Small tables with named rows and columns. After each table, cells are looked up by row and column.

rubud.tsv
	gopemo	malima	gube	lam
kes	7.292	9.657	8.051	1.710
bokin	6.546	5.306	6.622	1.710
bim	6.087	6.308	8.319	1.710
bir	7.781	8.586	5.819	1.710
dem	6.193	5.638	7.509	1.710
kotizez	8.018	7.193	3.851	1.710
fam	7.155	6.734	6.099	1.710
vukotom	7.652	8.140	5.704	1.710
bez	6.943	5.461	5.405	1.710
kesulo	7.124	6.058	5.471	1.710
gur	6.744	6.528	6.780	1.710
lud	6.546	5.844	6.515	1.710
nedodab	5.816	5.353	8.170	1.710
vozam	6.976	8.406	7.935	1.710

gopemo of bim is 6.087
gopemo of dem is 6.193
malima of gur is 6.528
malima of vukotom is 8.140
gopemo of bir is 7.781
gube of bokin is 6.622
malima of bokin is 5.306
malima of bim is 6.308
gube of fam is 6.099
gopemo of bokin is 6.546
lam of dem is 1.710
gube of dem is 7.509
Row with the largest malima: kes

zot:
|  | lanis | zeg |
|---|---|---|
| lako | 203 | 143 |
| mam | 143 | 161 |
| luvav | 159 | 171 |
| visegi | 161 | 191 |
| gozuz | 203 | 161 |
| dor | 53 | 167 |
| muradef | 197 | 195 |

zeg of gozuz = 161
lanis of lako = 203
lanis of mam = 143
lanis of dor = 53
lanis of muradef = 197
lanis of gozuz = 203
zeg of mam = 161
zeg of lako = 143
zeg of dor = 167
zeg of visegi = 191
zeg of luvav = 171
lanis of luvav = 159
zeg of muradef = 195
lanis of visegi = 161

zude
|  | mukotu | kabof | gof | fegiz |
|---|---|---|---|---|
| vil | 38.381 | -10.014 | 16.014 | -18.825 |
| zolup | -18.700 | 3.961 | -46.832 | 8.336 |
| gud | -1.265 | 3.735 | 36.486 | 17.792 |
| gat | -18.765 | 11.548 | -7.069 | 4.368 |
| gopovid | -25.121 | 3.757 | 35.538 | 26.772 |
| damalir | -53.637 | 11.952 | 4.118 | 39.178 |
| vivozes | -27.576 | 2.393 | -33.348 | 17.541 |
| neligu | -53.186 | 12.111 | -7.809 | 36.146 |
| fipake | -53.958 | 10.641 | -5.388 | 35.130 |
| lamo | 59.820 | 3.447 | 22.713 | -31.874 |
| gop | -4.388 | -4.569 | 1.003 | 3.040 |

vil, fegiz => -18.825
gat, gof => -7.069
fipake, gof => -5.388
gat, fegiz => 4.368
damalir, fegiz => 39.178
neligu, mukotu => -53.186
vivozes, fegiz => 17.541
gud, fegiz => 17.792
lamo, fegiz => -31.874
lamo, gof => 22.713
Row with the largest gof: gud

ledel =
         kelafak    viz    fet   luve   zuro   tilo
sifaro        21   -556  -5803   1146    183  -8512
gotus      -3693    191    720   1320   7923   3099
vot         4421   1923   3285   -148  -8743   3203
zikurup     1258   4119   6963    507  -1648    992
susa        1732   3455   2940   1639  -3905  -2838
fitu        2315  -1845  -1734   -244  -2586   2495
muzize      -585   3543   6331   1628   4121   3879
til          671   1815    700   2907  -1330   5537
ruliz       1374    813    899   1872  -2318   5927
parened     2336   3445   7672   -101   1563  -2227
kifugi     -1258  -2714  -6813   -448   -264  -6017
dimitif     1911   3155    389   2447  -4616  -3439
bep        -1977  -1107  -1280   -998   4631  -2672
mef        -1592  -1716  -2230  -1262   1510  -2737

muzize, tilo => 3879
til, luve => 2907
susa, kelafak => 1732
gotus, fet => 720
fitu, fet => -1734
zikurup, viz => 4119
susa, luve => 1639
fitu, kelafak => 2315
til, viz => 1815
kifugi, viz => -2714
susa, zuro => -3905
ruliz, luve => 1872
muzize, fet => 6331
til, kelafak => 671
kifugi, fet => -6813
vot, tilo => 3203

tof:
cols = lamamet, fafava, zito, rad, gafez, lizav
lovag: [121, 107, 99, 100, 180, 88]
lazugi: [136, 110, 93, 166, 41, 64]
dun: [115, 149, 95, 168, 141, 72]
pokop: [161, 153, 141, 155, 50, 121]
neke: [97, 201, 167, 111, 69, 102]
kilep: [67, 188, 166, 106, 76, 69]
nud: [137, 94, 101, 117, 180, 151]

dun, lizav -> 72
lovag, rad -> 100
lazugi, fafava -> 110
pokop, fafava -> 153
neke, fafava -> 201
kilep, rad -> 106
dun, gafez -> 141
nud, zito -> 101
kilep, lizav -> 69
kilep, gafez -> 76
lazugi, lamamet -> 136
pokop, gafez -> 50
Which row has the largest fafava? neke

burug.tsv
	mozigob	bisisa	biz	sov	gos	kulen	budi	veb	mifuru	led
bitod	7.58	7.94	6.96	7.50	4.91	3.36	4.26	8.81	5.20	7.69
vudubo	8.11	6.27	6.20	6.35	3.60	7.25	6.04	7.35	7.00	6.25
tufen	5.11	5.96	5.56	6.48	7.80	7.06	7.53	4.27	6.33	5.73
leko	7.01	8.29	9.48	6.65	5.50	8.98	6.59	6.57	9.28	7.29
vinofi	8.17	7.81	7.40	7.08	1.52	5.97	3.60	7.48	7.25	5.36
sug	6.70	4.42	3.34	5.66	4.67	5.67	6.27	4.76	5.25	4.65
tegabib	7.19	6.92	5.65	7.21	5.64	3.79	4.95	8.07	4.74	7.83
nemeni	7.69	6.58	7.16	6.45	7.03	3.92	6.33	9.80	5.70	8.20
zam	6.95	8.19	9.66	6.66	5.05	8.48	6.15	6.91	9.35	6.06
rezirad	7.77	7.54	8.59	6.33	3.41	7.83	5.34	7.24	9.06	5.83

tufen, sov: 6.48
rezirad, gos: 3.41
vinofi, mozigob: 8.17
tufen, veb: 4.27
vinofi, mifuru: 7.25
sug, mifuru: 5.25
vudubo, kulen: 7.25
vinofi, biz: 7.40
vudubo, budi: 6.04
leko, gos: 5.50
tegabib, biz: 5.65
rezirad, mozigob: 7.77

